Here is a tiny trained network, its code and every weight. The questions are about switching its units off for an input and a class, where a switched-off unit gives its printed mean instead of its output.

import numpy as np


def w(rows, s, z=0):
    codes = np.array(rows[::2]) - 128.0
    scale = np.full(codes.shape[1], s)
    scale[-1] = z or s
    return codes * scale


def norm(h):
    return h / np.sqrt((h * h).mean(-1, keepdims=True) + 1e-5)


def f(y):
    return np.maximum(y, 0)


def log_softmax(a):
    a = a - a.max(-1, keepdims=True)
    return a - np.log(np.exp(a).sum(-1, keepdims=True))


def net(x, mask):
    res = np.array(x, float).reshape(1, 4) / 4 @ E
    u = 0
    for l in range(3):
        y = f(norm(res) @ A[l][:, :-1].T + A[l][:, -1])
        res = res + np.where(mask[u : u + 5], y, B[l][:, -1]) @ B[l][:, :-1]
        u += 5
    return log_softmax(norm(res)[-1] @ U[:, :-1].T + U[:, -1])


A, B = {}, {}
E = w([
[117,100,133,116,24,130,134,139,129],'x0',
[187,52,222,150,134,92,136,221,129],'x1',
[48,55,81,186,147,115,146,195,153],'x2',
[180,109,126,218,125,232,9,130,111],'x3',
],0.011)
A[0] = w([
[149,122,152,85,2,139,130,124,137,20],'0.n1',
[174,164,159,97,249,133,127,112,139,67],'0.n2',
[180,139,215,107,136,118,133,145,104,102],'0.n3',
[159,136,165,85,121,83,162,91,130,90],'0.n4',
[190,167,178,65,123,125,112,82,101,1],'0.n5',
],0.02,0.0048)
B[0] = w([
[143,119,161,247,151,55,165,109,2,223],'0.n1',
[120,121,157,219,119,44,135,122,2,237],'0.n2',
[196,82,147,113,83,78,152,120,210,246],'0.n3',
[97,164,164,66,176,166,134,182,102,225],'0.n4',
[134,196,59,213,174,187,168,127,243,225],'0.n5',
],0.014,0.011)
A[1] = w([
[253,164,181,157,122,206,64,63,117,48],'1.n1',
[231,133,184,77,166,135,101,174,163,7],'1.n2',
[159,192,137,50,109,109,79,73,125,64],'1.n3',
[160,194,189,49,133,142,186,93,139,126],'1.n4',
[138,231,83,96,112,162,122,25,89,64],'1.n5',
],0.018,0.002)
B[1] = w([
[70,204,138,31,145,146,56,210,96,254],'1.n1',
[86,86,115,71,59,159,115,9,125,220],'1.n2',
[118,136,121,149,105,110,201,135,140,137],'1.n3',
[130,188,65,105,77,105,65,189,100,206],'1.n4',
[216,37,206,92,21,90,150,74,169,245],'1.n5',
],0.013,0.0074)
A[2] = w([
[141,156,68,162,117,100,101,37,28,150],'2.n1',
[248,17,198,85,59,111,145,68,230,90],'2.n2',
[124,37,90,134,198,165,186,181,209,124],'2.n3',
[204,237,159,122,162,226,161,78,225,89],'2.n4',
[114,228,110,7,142,102,149,199,82,6],'2.n5',
],0.015,0.0013)
B[2] = w([
[158,133,167,140,135,141,204,143,104,195],'2.n1',
[126,132,127,83,108,131,120,25,123,249],'2.n2',
[142,172,81,122,124,121,144,130,170,160],'2.n3',
[83,114,5,122,95,139,130,153,142,169],'2.n4',
[127,106,155,105,154,203,53,168,138,192],'2.n5',
],0.022,0.016)
U = w([
[187,98,197,214,172,88,184,143,46,250],'0',
[171,105,126,54,87,125,128,40,141,206],'1',
[145,157,11,144,139,142,160,175,213,21],'2',
[134,111,175,37,165,193,55,213,119,30],'3',
],0.011,0.0011)

Each question gives the input, the list of numbers given to net, and the class t.
The units are the neurons (one row each of A and B). Each row of codes is followed by its name. A weight is (code - 128) times the scale printed after its matrix; where a second scale follows, it is the last column's (A, B and U).
mask holds one flag per neuron, layer by layer. A switched-off neuron (its flag False) gives its mean, the last column of its row in B, instead of its output. The means were averaged over made-up inputs and are rounded, as every weight is.
A unit's drop is (log p(t) with every unit on - log p(t) with that unit switched off) / (log p(t) with every unit on - log p(t) with every unit switched off).
The circuit of an input: a set's keep is (log p(t) with only the set's units on - log p(t) with every unit switched off) / (log p(t) with every unit on - log p(t) with every unit switched off). Starting from the 12 units with the biggest drops (on a tie, the unit counted first), units are removed one at a time, each time the one whose removal leaves the highest keep (on an exact tie, the one counted first), for as long as the keep stays at least 0.8.
circuit, biggest first: the units of the circuit, biggest drop first
most important unit: the unit with the biggest drop
top k neurons: the k neurons with the biggest drops, biggest first
k most important neurons of layer l: the k neurons of layer l with the biggest drops, biggest first
input [0,4,6,-2], class 2: top 4 neurons => (0.n3 1.n5 0.n2 1.n1)
input [-3,2,6,5], class 2: most important unit => 0.n2
input [-6,-4,8,-8], class 2: top 3 neurons => (1.n1 0.n4 0.n1)
input [8,-7,6,8], class 0: circuit, biggest first => (2.n2 2.n1)
input [3,1,-6,6], class 2: top 3 neurons => (0.n5 2.n4 0.n4)
input [3,-1,4,7], class 3: 2 most important neurons of layer 0 => (0.n2 0.n5)
input [-7,8,1,4], class 1: top 4 neurons => (0.n3 0.n1 2.n2 1.n2)
input [5,3,-6,3], class 2: top 4 neurons => (0.n5 0.n2 2.n4 0.n3)
input [3,4,-5,-4], class 2: top 3 neurons => (0.n5 1.n5 0.n2)
input [7,-4,8,4], class 2: 2 most important neurons of layer 1 => (1.n5 1.n2)
input [-5,-3,-8,-2], class 2: top 2 neurons => (0.n5 2.n4)
input [-7,8,5,-4], class 1: 2 most important neurons of layer 2 => (2.n2 2.n1)
input [3,-6,-7,-2], class 2: top 2 neurons => (0.n5 2.n4)
input [-6,0,-3,-2], class 0: most important unit => 0.n2
input [3,2,-6,-7], class 3: 2 most important neurons of layer 1 => (1.n4 1.n5)
input [2,2,-2,-2], class 0: top 2 neurons => (0.n1 1.n1)
input [-1,4,2,5], class 3: top 3 neurons => (1.n1 1.n5 0.n4)
input [-6,-3,-7,-5], class 2: 3 most important neurons of layer 0 => (0.n5 0.n1 0.n4)
input [5,3,5,-8], class 3: 2 most important neurons of layer 0 => (0.n2 0.n5)
input [1,-1,5,0], class 2: most important neuron of layer 1 => (1.n5)
